(in the rows, 128 means zero)
Each row of numbers stands for one thing and depends on some of the facts below. Use the named rows to name the rest.

How the things are related:
β: points at; ε: belongs to class; ζ: is of sort
Z132	β	Z971; Z161	β	Z988; Z171	β	Z814
Z204	β	Z522; Z208	β	Z83; Z226	β	Z988
Z233	β	Z253; Z233	β	Z600; Z233	β	Z522
Z238	β	Z171; Z244	β	Z988; Z244	β	Z448
Z253	β	Z988; Z253	β	Z83; Z284	β	Z988
Z295	β	Z848; Z295	β	Z83; Z3	β	Z988
Z3	β	Z814; Z361	β	Z988; Z361	β	Z83
Z371	β	Z208; Z39	β	Z971; Z477	β	Z83
Z516	β	Z618; Z522	β	Z989; Z522	β	Z618
Z531	β	Z989; Z531	β	Z161; Z531	β	Z829
Z549	β	Z988; Z600	β	Z988; Z611	β	Z848
Z612	β	Z989; Z618	β	Z988; Z630	β	Z775
Z713	β	Z775; Z713	β	Z448; Z741	β	Z988
Z741	β	Z477; Z742	β	Z988; Z742	β	Z83
Z756	β	Z988; Z756	β	Z632; Z775	β	Z988
Z81	β	Z295; Z814	β	Z971; Z848	β	Z282
Z848	β	Z756; Z857	β	Z39; Z878	β	Z775
Z878	β	Z989; Z878	β	Z522; Z895	β	Z253
Z895	β	Z618; Z92	β	Z83; Z971	β	Z253
Z989	β	Z988; Z989	β	Z83; Z990	β	Z988
Z990	β	Z611; Z151	ε	194; Z161	ε	843
Z171	ε	579; Z204	ε	867; Z208	ε	194
Z226	ε	843; Z238	ε	579; Z244	ε	867
Z253	ε	867; Z282	ε	579; Z284	ε	579
Z3	ε	843; Z361	ε	579; Z371	ε	867
Z39	ε	194; Z448	ε	867; Z477	ε	843
Z491	ε	867; Z516	ε	579; Z522	ε	843
Z527	ε	579; Z531	ε	867; Z537	ε	194
Z549	ε	867; Z600	ε	194; Z611	ε	843
Z612	ε	867; Z618	ε	867; Z630	ε	579
Z632	ε	194; Z713	ε	579; Z72	ε	194
Z741	ε	867; Z742	ε	579; Z748	ε	867
Z756	ε	843; Z775	ε	867; Z787	ε	843
Z814	ε	579; Z817	ε	843; Z829	ε	579
Z848	ε	843; Z857	ε	867; Z878	ε	843
Z895	ε	843; Z92	ε	194; Z920	ε	579
Z965	ε	843; Z966	ε	579; Z971	ε	579
Z988	ε	843; Z989	ε	867; Z151	ζ	b
Z161	ζ	d; Z171	ζ	e; Z204	ζ	a
Z208	ζ	e; Z226	ζ	b; Z238	ζ	c
Z244	ζ	c; Z253	ζ	a; Z282	ζ	a
Z284	ζ	c; Z3	ζ	a; Z361	ζ	e
Z371	ζ	a; Z39	ζ	b; Z448	ζ	e
Z477	ζ	a; Z491	ζ	a; Z516	ζ	d
Z522	ζ	c; Z527	ζ	b; Z531	ζ	b
Z537	ζ	a; Z549	ζ	b; Z600	ζ	b
Z611	ζ	b; Z612	ζ	a; Z618	ζ	d
Z630	ζ	e; Z632	ζ	b; Z713	ζ	b
Z72	ζ	c; Z741	ζ	c; Z742	ζ	b
Z748	ζ	c; Z756	ζ	a; Z775	ζ	a
Z787	ζ	a; Z814	ζ	a; Z817	ζ	d
Z829	ζ	a; Z848	ζ	c; Z857	ζ	a
Z878	ζ	c; Z895	ζ	b; Z92	ζ	d
Z920	ζ	a; Z965	ζ	c; Z966	ζ	d
Z971	ζ	c; Z988	ζ	a; Z989	ζ	a

Known rows:
Z39: [143 135  81 151 117 168 166 145 110 192 127 172 155 172 100 100 121  91
 118 177 129 109 117 120 110 157 124 172 153 137 118 107 119  89 109 109
 127  95 124 122 109 115 121  99 118]
Z971: [130 101 163 110 127 190 126 135 111 106 133 151 125 118 101 144 124 100
 124 122 135 114 117 116 114 124 160 117 215 141 152 106 121 102 151 172
 116 164 123 159 132 116 111 110 125]
Z132: [ 99 186 126 127 125  96 122 188 112 121 110 136 229 124 104  92 121 102
 120 125 142 147 126 117 144 123 116 160 130 107 120  98 119 121 147 150
 111 160 122 127 124 116 123 145 117]
Z491: [119 126 145 132 135  86 123 107 126 101 118 145 104 119 166  96 123 126
 125 124 127 119 125 153 112 125 119 111 110 144 123 175 151 125 140 108
 171  92 122 124 143 112 157 187 136]
Z361: [108 118 168 117 121 182 155 178 123  99 122 125  89 121 104 137 131 191
 119 122 132 118 125 128 117 122 163 119 107 110 119 136 120 112 133 153
 118 190 119 121 115 109 115 105 134]
Z83: [112 168 106 122 132  90 123 197 152 127 111 106 197 121 135  99 135 100
 120 122 116 145 122 119 161 126 116 128 107 107 115 102 118 126 111 149
 114 155 120 119 106 114 122 131 121]
Z92: [173 180  80 116 118 121 122 104 177 156 121 125 202 128 105 103 120 153
 118 125 147 116 124 125 107 140 114 146 115 157 141 158 152 134 112 113
 103 168 169 120 148 114 121 100 112]
Z477: [182 131 123 153 130  84 121 112  82  99 129 106 130 124 170 149 122 104
 134 116 123 133 151 120 121 119 115  96 114 131 119 103 115 209 117 111
 128  97 121 133 144 126 121  97 122]
Z208: [212 173  81 138 123 108 129 203 173 101 117 127 117 121 103 135 128 184
 114 186 111 116 116 120 117 137 143 182 115 106 115 177 115 132 128 107
 107 154 125 118 111 110 117  95 118]
Z371: [107 175 109 176 185  78 118 126 139 101 113 140  88 121 161 141 123 191
 121 165 111 113 129 184 112 122 120 145 130 159 136 179 119 126 131 113
 169  97 132 147 158 112 174 108 146]
Z756: [192 109 118 133 125  83 116 118  88 103 134 105 111 117 197 169 120 106
 125 118 113 142 162 124 141 124 116 101 114 126 121 113 123 214 114 107
 132  98 124 124 130 131 115  99 129]
Z3: [164 111 137 146 125  86 116 108  84  93 139 110 135 126 164 141 117 110
 121 123 130 125 148 118 130 121 115 103 108 121 120 110 125 187 118 108
 128  98 122 143 145 141 117  95 115]
Z226: [ 92 137 110 169 126 148 145 112  80 160 150 101 113 164 117 140 126 115
 166 121 128 124 140 118 133 122 119 126 111 108 123 103 120 166 112  99
 113 118 126 121 126 184 117  94 122]
Z966: [ 91 109 111 112 119 147 112 118 140 133 120 120 126 119 102 141 129 156
 125 118 181 114 122 147 112 125 127 101 133 183 129 125 122 112 106 167
 107 193 140 127 159 110 122  99 116]
Z611: [ 92 102 106 137 126 144 141 138  88 172 158 110  90 159 147 169 140 106
 162 121 126 136 122 117 146 127 113 127 121 104 125 106 114 187 110  99
 104  96 120 117 111 183 120  99 124]
Z282: [143  98 133 113 124 135 123 155 105 100 127 132  94 126 173 193 128 105
 124 119 124 117 123 174 118 161 162  94 132 167 135 111 118 138 109 202
 141  94 126 124 108 112 128  97 138]
Z316: [ 91 155 107 123 123  90 113 186 146 128 113 117 198 123 131  99 124 105
 124 123 112 148 123 115 173 132 115 144 115 107 121 101 115 121 119 148
 107 160 124 124 108 115 120 133 117]
Z878: [158 111 143 123 130 133 117 107 107 123 180 105 123 115 112 154 126 112
 131 125 113 153 135 114 171 121 110 121 145 106 146 101 115 174 139 112
 106 164 145 126 113 191 116 126 118]
Z817: [140 113 114 112 123  85 121 111  94 146 138 105 139 119 110 141 125 151
 162 122 168 148 148 119 127 130 114 108 120 154 115 122 136 192 113 103
 101 192 140 113 154 125 122 106 116]
Z618: [ 90 126 146 120 128  84 118 102 188 188 111 132 114 123 124  92 127 158
 121 125 172 117 125 129 109 119 118 131 111 160 123 175 159 106 113 111
 114 130 132 122 175 108 167 199 116]

Name these rows:
Some rows may be things named above.
[117 135 131 145 130  88 118 103 117 103 115 147 119 125 157 100 121 163
 121 124 121 124 124 152 118 126 120  99 113 139 123 179 150 102 157 106
 180  95 123 145 137 118 144 192 166] | Z612
[161 111 144 128 128 128 120 111 107 124 181 108 117 117 111 151 128 117
 130 129 115 149 141 121 170 116 112 124 145 111 142 104 121 181 144 106
 103 167 141 123 106 186 114 124 116] | Z878
[ 96 187 127 134 129  88 121 183 116 126 115 139 230 124 105  95 123  95
 118 123 151 142 127 113 139 125 113 160 132 110 120  99 118 122 141 145
 111 155 120 119 129 106 119 148 118] | Z132
[ 90 144 118 145 166 146 134 104 127 190 113 143 123 143 107  87 147 169
 136 134 116 117 124 151 113 125 118 132 110 104 134 150 141  91 120 107
 153  93 118 123 118 147 138 177 151] | Z531
[101 178 105 173 185  82 114 124 146  97 118 141  92 115 164 133 128 185
 128 164 115 113 127 180 111 116 123 148 126 155 138 181 119 127 129 116
 166  94 133 143 153 108 174 114 147] | Z371
[135 107 110 116 126  85 122 117  94 152 137  99 148 121 110 142 124 136
 158 119 165 149 141 126 123 128 108 111 124 146 115 117 129 189 104 109
 104 188 146 117 151 120 118 105 112] | Z817
[105 156 102 126 118 100 122 195 150 123 114 116 202 124 150 114 161 104
 117 121 121 167 127 118 177 157 120 143 117 108 131 103 118 143 116 151
 109 136 123 116 106 116 127 133 118] | Z295
[117 127 164 120 142 120 119 113 160 161 122 142 112 112 122 108 142 129
 146 125 107 124 119 123 114 119 124 165 172 107 170 149 144 109 185 111
 135 100 125 124 119 135 162 202 123] | Z748
[ 92 122 144 117 125  90 121 104 185 183 121 129 115 124 126  93 126 163
 128 123 177 121 123 135 112 123 114 125 116 159 124 183 160 114 117 106
 106 131 136 111 176 111 161 200 120] | Z618
[134 107 130 119 117 128 122 115  99  91 123 132 100 124 112 154 118 118
 118 119 128 115 118 145 108 124 149  92 120 167 118 108 117 114 117 186
 146 101 121 154 138 107 114  95 147] | Z920
[ 99 127 149 160 124  84 124 133  82 125 117 202 103 123 111 103 114 100
 122 138 156 117 120 181 115 127 114 157 163 164 145 190 114 108 165 117
 184  95 126 146 161 116 169 224 122] | Z857
[139 137  81 148 121 169 163 146 108 186 127 167 151 174 105 106 119  92
 120 184 126 117 122 121 115 157 117 164 154 138 120 113 117  93 113 109
 132  95 129 123 114 126 118 104 113] | Z39
[ 97 103 153 115 116 162 117 114 170 134 125 128  95 120  97 115 127 162
 123 122 202 113 123 117 111 123 120  98 110 177 132 107 122  88 107 172
 107 207 151 116 183 116 127  98 115] | Z516
[ 97 113 151 112 120 188 166 143 153  93 126 126  92 116 100 166 126 183
 120 123 119 138 171 122 125 126 146 135 111 127 111 165 124 109 114 153
 110 181 125 126 109 120 117 113 170] | Z630
[100 160 162 121 140 130 122 105 162 157 120 135 117 119 122  98 140 136
 149 126 112 131 121 124 114 118 121 161 139  99 176 159 153 114 202 111
 139 102 124 142 132 147 162 191 115] | Z741
[ 88 105 148 118 120 161 115 115 172 129 121 123  95 124 108 110 126 159
 116 121 195 111 124 122 118 123 118  95 115 181 131 105 114  90 110 170
 109 198 151 119 181 108 125  97 111] | Z516
[219 132  85 114 124 170 116 124 173 147 131 144 156 117 113 124 122 104
 120 139 112 117 115 116 114 125 127 153 157 105 150 122 127 110 160 115
 110 140 143 123 111 133 118 105 110] | Z72
[101 113 147 112 121 200 118 115 127 114 126 130 116 111 108 156 124 132
 120 113 111 116 128 125 122 120 162 113 145 105 175 108 117 100 159 175
 111 176 137 156 122 125 120 100 127] | Z284
[ 93 139 111 163 129 148 144 115  87 161 155 110 116 158 117 142 125 116
 163 126 124 124 140 114 133 118 121 124 108 104 118 106 116 155 106 102
 107 114 119 121 125 182 112  97 115] | Z226
[137 120 113 119 123  92 117 105  79 156 140 105 162 120 109 136 122 151
 161 123 147 138 139 130 135 129 111  99 113 138 119 134 145 178 106 103
 102 208 131 121 142 129 118 120 120] | Z161
[147 100 132 114 121 136 123 155 108 102 121 126  91 125 167 188 130 105
 116 115 123 117 128 175 117 162 158  98 128 165 137 120 116 139 111 206
 145  98 120 123 114 114 124  98 145] | Z282
[102 123 190 122 129 136 135 160 202  99 119 127  96 124 118 113 121 151
 129 168 117 158 145 120 112 125 143 167 115 110 117 220 169 128 125 107
 125 113 118 120 113 117 120 229 122] | Z448
[225 131  76 129 127 103 124 106 141  94 124 144 151 126 157 122 121 105
 118 126 113 115 122 120 113 137 132 105 116 137 117 151 140 117 126 115
 149  98 130 121 110 118 118  92 115] | Z537
[ 92 124 127 172 128 143 129 111  91 152 166 106 106 152 107 123 121 107
 140 124 152 119 126 111 138 119 117 113 109 107 114  98 116 162 107 106
 105 112 129 120 135 169 117 100 113] | Z895
[130 104 132 120 122 129 127 108  97  91 123 127 105 125 110 153 120 118
 118 123 127 116 118 141 113 121 152  95 121 171 123 110 117 112 114 191
 149  96 126 150 135 111 118 102 148] | Z920
[129 103 167 111 122 193 119 136 112 110 126 142 118 113 101 147 124 102
 121 122 135 117 116 120 112 121 155 116 212 144 160 107 114 104 149 170
 111 165 127 163 132 116 122 113 125] | Z971
[136 105 151 110 123 109 120 100  84  87 121 153 125 132 109 144 119 110
 119 119 148 110 121 117 111 124 156 100 160 157 117 104 122  99 116 186
 152  99 124 163 141 108 112  99 140] | Z814
[ 87 112 106 119 123 236 152 105 166 115 124 110  93 151 101 161 126 125
 123 128 129 120 154 121 123 125 164 105 116 151 117 110 116  87 109 152
 131 115 123 129 119 147 116 100 139] | Z713
[ 85 157 127 145 133 143 143 107 146 191 125 136 102 143 121  96 137 138
 149 127 125 116 116 120 116 121 125 165 112 109 140 143 145  92 133 101
 159 103 125 122 136 141 155 143 123] | Z549

The same things again, as new rows of numbers:
Some rows with their names:
Z527: [162 134 128 108 145 103  94 138 147  92 169 144  69 161 104 145 143 109
 132 109  87 157 116 137 151 181 123 117 132 138  93]
Z81: [103 168  84 112 111 150 119 158 183 142 120  97 193 135 120 153 123 132
 159 136 143 121 118 127 110 120 142 127 100  93  71]
Z295: [100 178  78 123 103 151 107 158 171 150 130  86 204 115 117 184 132 143
 136 169 146 135 108 136 112 114 121  96  83  83  58]
Z848: [110 109 187 129  94 110 126  73 102 101 161  66 187 140 150 116 184 168
 164 143 146 151 120 167 111  58  87 140 141 102 108]
Z611: [180  98 133 146  54 113 136 107 121 106 175 126 183 177 127 133 167 148
 174 154 120 170 106 143 131  83  92 129 136 150 106]
Z857: [133  86 123 121 156 164 158 142 114 131 142 137 169  96 108 151 109 132
 127 143 160  92 150  95 118 144 133 151 141 137 181]
Z39: [203 106 126 132  87 119 160 112 141 120 113 181 160 141 127 107 104 109
  89 140  79 123 166 157 164 161  65 127  71 102 133]
Z632: [193 127 163 135  76 122 132 119 137 105  93 171 105 146 100 109 126 146
 144 109  94 132 139 106 132 195  90  99  79 108  94]
Z612: [124  97 141 125 148 165 150 152 111 135 131 124 149  97 108 156 106 114
 117 153 155  91 117  77 112 150 150 136 147 160 182]
Z989: [ 93 112 120 150 131 158 155 171  89 168 111 127 135  89 114 143 116 131
  82 170 160  93 120  94 122 147 175 133 145 174 187]
Z988: [106 102 142 158 125 105 140 104  92 180 122 128  63 151 113  81 136 147
 197 132 143 127 142 116 125  90 171 175 124 151 128]
Z742: [144 153  83 136 105 124 101 140 104 119 167 147  84 130 112 125 161  78
  83 131  86 162  97 182 156 161 141 115 131 165 119]
Z448: [125 138 152 122 157 121 127 148 149 126 117 190 114 111 151 187 139 167
 132 107 142 143 177  64  81 153 128 108 172 140 156]
Z965: [ 82 104 195  88 141  97 127  97 111 114 108 104 104 164 142  92 151 167
 149 120 135 159 146 114 120  71 105 126 148 105  95]
Z72: [118 127 197 119 118 116 135  97 117  93  77 119  99 119 124  91 133 151
 112  96  96 111 152 125 109 168  83 102  97  73 101]
Z920: [139 140 142 124 175 114 108 126 120 110 175 100  53 123 111 159 118 111
 154 106 138  89 109 112 159 165 138 148 112 134  99]
Z171: [180 158 115 100 175  91 131 119 171 139 146 160 100  71 179 189 168  73
 115  71 113 149 101 133 118  94 124 163 145 111 125]
Z208: [176 178 146 172  93 116 130 133 137 167  96 158 116  82 173 164 137 161
  39 140 119 124 116 119 106 136  72 103  80 130 108]
Z92: [154 162 105 179 116 127 125 117 111 139  94 132 131  89 156 116  88 155
  83 130 116 109 106 124 148 126  59  51  69 118 139]
Z966: [134 176 100 128 197 106  84 126 146  82 139 126  85 133 155 127  96 119
 153  77 117 135 111 125 163 139 106  81 143 126 117]

Which thing is each row?
A row may be one of the things named above.
[131 200 101 153 130  93 102 131 140 155 175 142  81  99 171 165 163 112
  66 109 109 130 118 159 104 124 148 140 146 156 113] | Z361
[139 171 103 136 175 104  97 132 147  81 156  87 130 144 171 115  99  94
 117 103 125 128  93 149 150 132 106 100 135 146 160] | Z516
[104 105 186 133  83 112 139  76 105  95 156  66 190 139 145 115 173 161
 166 140 134 149 122 159 106  70  87 126 141 111 106] | Z848
[166  96 146 129  79 104 131 133 141 128 145 134 146 215 128  96 128 125
 124 173 125 169 140 148 139  91 102 139 137 172 114] | Z895
[120 106 111 151 133 175 150 140  86 155 105 148 131  89 112 145 129 120
 159 128 145  97 131 111  96 133 194 155 156 152 203] | Z775
[129 118 130 136 155  75 105 103 136 123 102 129  96 166 156 101 114 171
 169 119 152 164 137  94 144  70  84  83 134 142 134] | Z817
[ 77  96 177  93 151 145 133 124 103  79 110 141 137 122 111 130 145 161
 123 123 129 131 169  94 101 159 115  96 177 105 148] | Z748
[139 195 111 158 133 101 100 138 142 150 166 140  96  89 178 160 166 113
  72 110 107 135 120 164 114 130 142 132 149 154 129] | Z361
[167 120 166 152 127 141 138 112 116 137  99 139  96 110 123 112  93 151
 147 104 130  68 125  87 142 168 108 138  68 102 103] | Z537
[137 122 130 142 156  82 114 104 131 143 105 133 103 177 153  89 109 180
 173 122 151 162 130 103 154  67  83  92 132 139 126] | Z817
[104 122 143  92 173 100 116 109 149  98 189  91 143 122 143 116 121  80
  49 119 105 124 185 215 153 132 108 140 125  89 124] | Z971
[ 92 145  94 169 127 143 126 137 107 116  97 146 164 140 149  97  89 140
 125 122 128 135 157 136 120 131 159  89 172 162 236] | Z618
[125 123 115 138 146  97 118 104 136 121 108 120  98 180 156  87 119 174
 181 121 147 163 123 101 163  61  82  99 143 142 128] | Z817
[ 83 161 129 114 142 113 105 107 107 100 143  99 104 106 139 100 160  95
 111  98  84 133 117 201 132 132 157 145 137 111 130] | Z284
[118 146 135  73 162 115 121 111 123  89 144  94 127  98 149 133 152  70
 100  97 103 139 102 166 138 132 110 135 139 104 113] | Z238
[126 103 108 148 138 170 146 144  93 160 107 152 130  82 111 133 124 121
 151 123 142  95 115 113 109 144 195 162 156 143 203] | Z775
[203  95 132 135  93 123 161 123 157 120 112 184 166 138 116 109  85 101
  87 125  92 122 171 160 156 149  70 128  65  89 127] | Z39
[146  92 110 143  56 114 132 114 115 162 132 163 122 185 116  73 154 133
 143 145 107 184 123 161 127  88 160 143 131 151 132] | Z226
[ 86 180  59 135 107 159 125 144 178 155 100 120 186 133 114 130 114 126
 159 126 124 138 129 139  94 122 180 126 102  96  84] | Z990

